Below are the code and all the weights of a small trained network. Each question names an input and a target symbol and asks about switching units off, where a switched-off unit gives its printed mean instead of its output.

import numpy as np


def w(rows, s, z=0):
    codes = np.array(rows[::2]) - 128.0
    scale = np.full(codes.shape[1], s)
    scale[-1] = z or s
    return codes * scale


def norm(h):
    return h / np.sqrt((h * h).mean(-1, keepdims=True) + 1e-5)


def f(y):
    return np.maximum(y, 0)


def softmax(a):
    e = np.exp(a - a.max(-1, keepdims=True))
    return e / e.sum(-1, keepdims=True)


def log_softmax(a):
    a = a - a.max(-1, keepdims=True)
    return a - np.log(np.exp(a).sum(-1, keepdims=True))


def net(x, mask):
    ids = ['ΔΛΞΦαβεζηθμπστ'.index(c) for c in x.split()]
    T = len(ids)
    res = E[ids] + P[:T]
    u = 0
    for l in range(3):
        q, k, v = (norm(res) @ M[l].T for M in (Q, K, V))
        z = softmax(np.where(np.tri(T) > 0, q @ k.T / 4**0.5, -1e9)) @ v
        res = res + np.where(mask[u], z, O[l][:, -1]) @ O[l][:, :-1]
        u += 1
        y = f(norm(res) @ A[l][:, :-1].T + A[l][:, -1])
        res = res + np.where(mask[u : u + 8], y, B[l][:, -1]) @ B[l][:, :-1]
        u += 8
    return log_softmax(norm(res)[-1] @ U[:, :-1].T + U[:, -1])


Q, K, V, O, A, B = {}, {}, {}, {}, {}, {}
E = w([
[30,177,142,74,170,88],'Δ',
[173,135,213,192,90,185],'Λ',
[146,139,153,129,165,157],'Ξ',
[182,107,178,107,102,150],'Φ',
[139,156,191,103,114,145],'α',
[151,63,149,54,159,139],'β',
[44,197,155,182,119,96],'ε',
[224,114,135,173,87,82],'ζ',
[58,133,111,79,207,32],'η',
[114,164,138,33,100,101],'θ',
[200,140,102,61,185,94],'μ',
[114,185,5,136,158,178],'π',
[85,97,89,95,151,52],'σ',
[167,40,125,139,147,123],'τ',
],0.016)
P = w([
[146,92,255,125,51,186],'0',
[78,105,224,32,64,100],'1',
[95,76,189,78,76,89],'2',
[124,59,157,124,64,110],'3',
[134,64,141,134,97,108],'4',
[139,90,148,137,86,102],'5',
[165,74,109,170,125,129],'6',
[172,93,114,162,113,133],'7',
[165,110,119,155,156,116],'8',
[166,141,125,138,150,106],'9',
[180,156,125,147,168,114],'10',
[186,186,123,145,171,114],'11',
[144,200,145,111,180,120],'12',
[148,190,134,109,123,97],'13',
],0.005)
Q[0] = w([
[168,120,3,105,2,112],'L0H0',
[134,19,29,90,125,129],'L0H0',
[86,121,172,131,138,66],'L0H0',
[134,76,147,124,220,141],'L0H0',
],0.0051)
K[0] = w([
[29,99,113,147,2,127],'L0H0',
[118,114,169,146,110,124],'L0H0',
[108,149,157,162,125,96],'L0H0',
[142,114,137,67,196,190],'L0H0',
],0.0065)
V[0] = w([
[251,157,100,91,233,171],'L0H0',
[190,186,111,192,234,30],'L0H0',
[97,188,176,213,150,201],'L0H0',
[162,4,200,67,162,137],'L0H0',
],0.0037)
O[0] = w([
[211,84,132,128,52,247,121],'L0H0',
[150,108,145,43,122,80,56],'L0H0',
[133,90,248,84,254,98,139],'L0H0',
[119,126,162,49,6,90,254],'L0H0',
],0.0057,0.0036)
A[0] = w([
[97,156,161,82,174,219,187],'L0N0',
[158,169,141,80,3,254,205],'L0N1',
[221,88,213,182,122,216,249],'L0N2',
[158,73,110,128,93,110,163],'L0N3',
[145,202,104,130,122,105,10],'L0N4',
[117,124,32,120,138,63,230],'L0N5',
[207,92,21,86,171,121,160],'L0N6',
[137,150,153,132,120,201,141],'L0N7',
],0.0078,0.0012)
B[0] = w([
[118,77,139,147,135,34,153],'L0N0',
[79,141,101,55,176,61,223],'L0N1',
[113,132,140,71,83,86,255],'L0N2',
[92,131,194,89,93,41,156],'L0N3',
[130,185,82,126,124,175,138],'L0N4',
[129,90,132,2,49,105,144],'L0N5',
[134,225,112,79,109,155,156],'L0N6',
[116,166,118,34,61,221,165],'L0N7',
],0.0063,0.011)
Q[1] = w([
[50,70,94,117,114,153],'L1H0',
[165,19,90,250,152,193],'L1H0',
[109,68,157,64,2,66],'L1H0',
[134,32,61,198,138,167],'L1H0',
],0.0069)
K[1] = w([
[168,115,82,132,169,156],'L1H0',
[48,47,136,103,167,88],'L1H0',
[145,189,135,198,109,22],'L1H0',
[54,1,112,149,131,96],'L1H0',
],0.0076)
V[1] = w([
[74,2,135,174,129,129],'L1H0',
[137,160,116,183,179,78],'L1H0',
[233,163,114,161,107,95],'L1H0',
[141,134,85,160,113,43],'L1H0',
],0.0091)
O[1] = w([
[99,165,177,66,131,94,2],'L1H0',
[177,162,172,142,129,252,4],'L1H0',
[201,187,113,168,96,17,84],'L1H0',
[138,226,133,95,170,98,117],'L1H0',
],0.011,0.0051)
A[1] = w([
[158,151,58,98,163,175,96],'L1N0',
[116,95,121,193,127,52,165],'L1N1',
[104,113,91,159,254,173,100],'L1N2',
[141,88,196,167,115,209,118],'L1N3',
[129,93,15,97,172,76,252],'L1N4',
[192,110,158,100,178,109,97],'L1N5',
[90,114,117,144,219,107,118],'L1N6',
[131,125,134,180,186,216,97],'L1N7',
],0.0085,0.0037)
B[1] = w([
[121,117,93,153,169,194,138],'L1N0',
[117,234,242,149,98,207,184],'L1N1',
[207,119,204,85,70,91,134],'L1N2',
[161,217,78,135,204,201,139],'L1N3',
[165,126,250,118,50,197,253],'L1N4',
[101,212,125,190,101,88,144],'L1N5',
[235,165,78,146,148,184,145],'L1N6',
[156,1,89,46,82,146,130],'L1N7',
],0.0054,0.0073)
Q[2] = w([
[26,77,12,224,220,230],'L2H0',
[153,159,118,104,167,88],'L2H0',
[95,100,79,200,254,182],'L2H0',
[74,237,175,65,44,141],'L2H0',
],0.0077)
K[2] = w([
[71,6,178,83,109,94],'L2H0',
[157,116,126,103,151,90],'L2H0',
[105,38,184,91,150,113],'L2H0',
[176,113,129,171,103,129],'L2H0',
],0.011)
V[2] = w([
[183,84,115,13,120,129],'L2H0',
[146,121,219,103,96,109],'L2H0',
[13,255,86,214,19,243],'L2H0',
[220,166,68,49,96,139],'L2H0',
],0.0055)
O[2] = w([
[131,80,8,219,78,149,149],'L2H0',
[108,125,149,201,195,64,253],'L2H0',
[37,92,229,90,132,172,250],'L2H0',
[199,72,148,173,83,171,114],'L2H0',
],0.011,0.0039)
A[2] = w([
[160,155,44,107,129,192,87],'L2N0',
[150,254,128,165,123,101,243],'L2N1',
[72,167,128,101,110,89,155],'L2N2',
[118,119,148,103,157,111,249],'L2N3',
[71,193,57,218,135,171,232],'L2N4',
[207,110,91,115,98,195,240],'L2N5',
[162,73,104,131,121,107,55],'L2N6',
[76,119,56,134,105,114,212],'L2N7',
],0.011,0.0016)
B[2] = w([
[96,72,193,138,76,99,145],'L2N0',
[179,115,189,67,116,115,201],'L2N1',
[156,175,93,162,128,143,255],'L2N2',
[150,159,128,148,174,152,205],'L2N3',
[80,118,176,7,132,128,176],'L2N4',
[133,80,166,214,118,143,170],'L2N5',
[120,109,135,82,192,129,166],'L2N6',
[128,169,130,155,152,170,196],'L2N7',
],0.012,0.0064)
U = w([
[161,152,150,136,206,202,177],'Δ',
[100,88,181,155,132,54,234],'Λ',
[77,125,144,226,81,80,1],'Ξ',
[249,178,136,104,109,94,74],'Φ',
[147,180,53,101,103,176,161],'α',
[146,137,85,141,173,142,136],'β',
[124,51,83,75,164,83,112],'ε',
[128,112,85,96,129,104,79],'ζ',
[194,81,110,158,111,192,151],'η',
[127,122,96,80,91,91,80],'θ',
[120,127,83,62,65,115,197],'μ',
[132,145,92,121,124,125,56],'π',
[108,171,170,67,164,164,129],'σ',
[110,86,130,100,51,193,108],'τ',
],0.011,0.0055)

Each question gives the input, a string of symbols that net reads in full, and the target symbol t.
The units are the heads (4 rows each of Q, K, V and O) and the neurons (one row each of A and B). Each row of codes is followed by its name. A weight is (code - 128) times the scale printed after its matrix; where a second scale follows, it is the last column's (O, A, B and U).
mask holds one flag per unit, layer by layer, with each layer's heads first. A switched-off unit (its flag False) gives its mean, the last column of its rows in O or B, instead of its output. The means were averaged over made-up inputs and are rounded, as every weight is.
A unit's drop is (log p(t) with every unit on - log p(t) with that unit switched off) / (log p(t) with every unit on - log p(t) with every unit switched off).
The circuit of an input: a set's keep is (log p(t) with only the set's units on - log p(t) with every unit switched off) / (log p(t) with every unit on - log p(t) with every unit switched off). Starting from the 12 units with the biggest drops (on a tie, the unit counted first), units are removed one at a time, each time the one whose removal leaves the highest keep (on an exact tie, the one counted first), for as long as the keep stays at least 0.8.
circuit, biggest first: the units of the circuit, biggest drop first
top k neurons: the k neurons with the biggest drops, biggest first
top k neurons in layer l: the k neurons of layer l with the biggest drops, biggest first
input ε Λ ε θ β, target Δ: top 2 neurons in layer 0	L0N2, L0N1
input τ ζ Λ Λ Λ ε Λ Λ η ζ Λ Δ Φ, target Φ: circuit, biggest first	L1H0, L2H0
input Λ Λ ζ Λ τ π Λ θ, target τ: top 3 neurons	L0N6, L0N2, L0N3
input Λ θ Λ Λ Λ θ τ π Λ β θ Φ, target τ: circuit, biggest first	L2H0
input ε ζ Λ θ θ τ θ Λ Λ Λ β, target Φ: top 3 neurons in layer 0	L0N2, L0N6, L0N1
input ε Λ Λ Λ μ, target η: circuit, biggest first	L0N6, L2H0, L2N5
input β ζ β ζ Λ Λ Λ Λ Λ β Λ Λ, target Φ: top 2 neurons in layer 0	L0N2, L0N1
input θ β Ξ Ξ Λ ζ η, target Φ: circuit, biggest first	L1H0, L2H0, L0N1
input Φ Λ ζ, target Φ: circuit, biggest first	L1H0, L2H0
input ε Λ ε Λ, target σ: top 2 neurons in layer 0	L0N2, L0N7
input Λ ε ε ε Λ, target Δ: top 2 neurons	L1N3, L0N1
input β ε ε τ θ Δ μ Λ, target η: circuit, biggest first	L2H0, L0N6
input Λ β β, target ε: top 3 neurons	L2N6, L0N2, L0N1
input σ τ θ σ σ ζ ζ Φ Φ, target Φ: circuit, biggest first	L1H0
input τ Λ μ β π Λ ζ β Ξ, target Φ: top 2 neurons	L0N5, L0N1
input σ Λ ε, target σ: top 3 neurons	L2N4, L0N2, L0N1
input Λ β η β Λ θ Λ Δ Λ β Δ Λ Λ, target Ξ: top 2 neurons	L0N7, L0N2
input Λ Λ Λ π σ Λ ε η, target σ: top 3 neurons	L1N6, L0N5, L0N2
input Λ Λ Λ Λ Λ π Λ Λ β σ Λ, target τ: top 2 neurons	L0N2, L0N1
input Ξ τ τ ζ Λ Ξ, target Φ: circuit, biggest first	L2H0
input θ Ξ α β Λ Λ β π, target τ: top 4 neurons in layer 2	L2N4, L2N0, L2N5, L2N7
input Λ β Λ β ε ε Λ π η, target τ: top 2 neurons in layer 0	L0N6, L0N5
input τ Λ Λ η β π Λ ε Λ β Λ τ, target σ: top 2 neurons	L0N5, L1N6
input τ β θ Λ Ξ Λ Λ Ξ ζ τ ε ζ β, target Φ: top 2 neurons	L0N6, L0N7
input θ Λ τ Λ Λ, target Ξ: top 2 neurons in layer 1	L1N4, L1N1
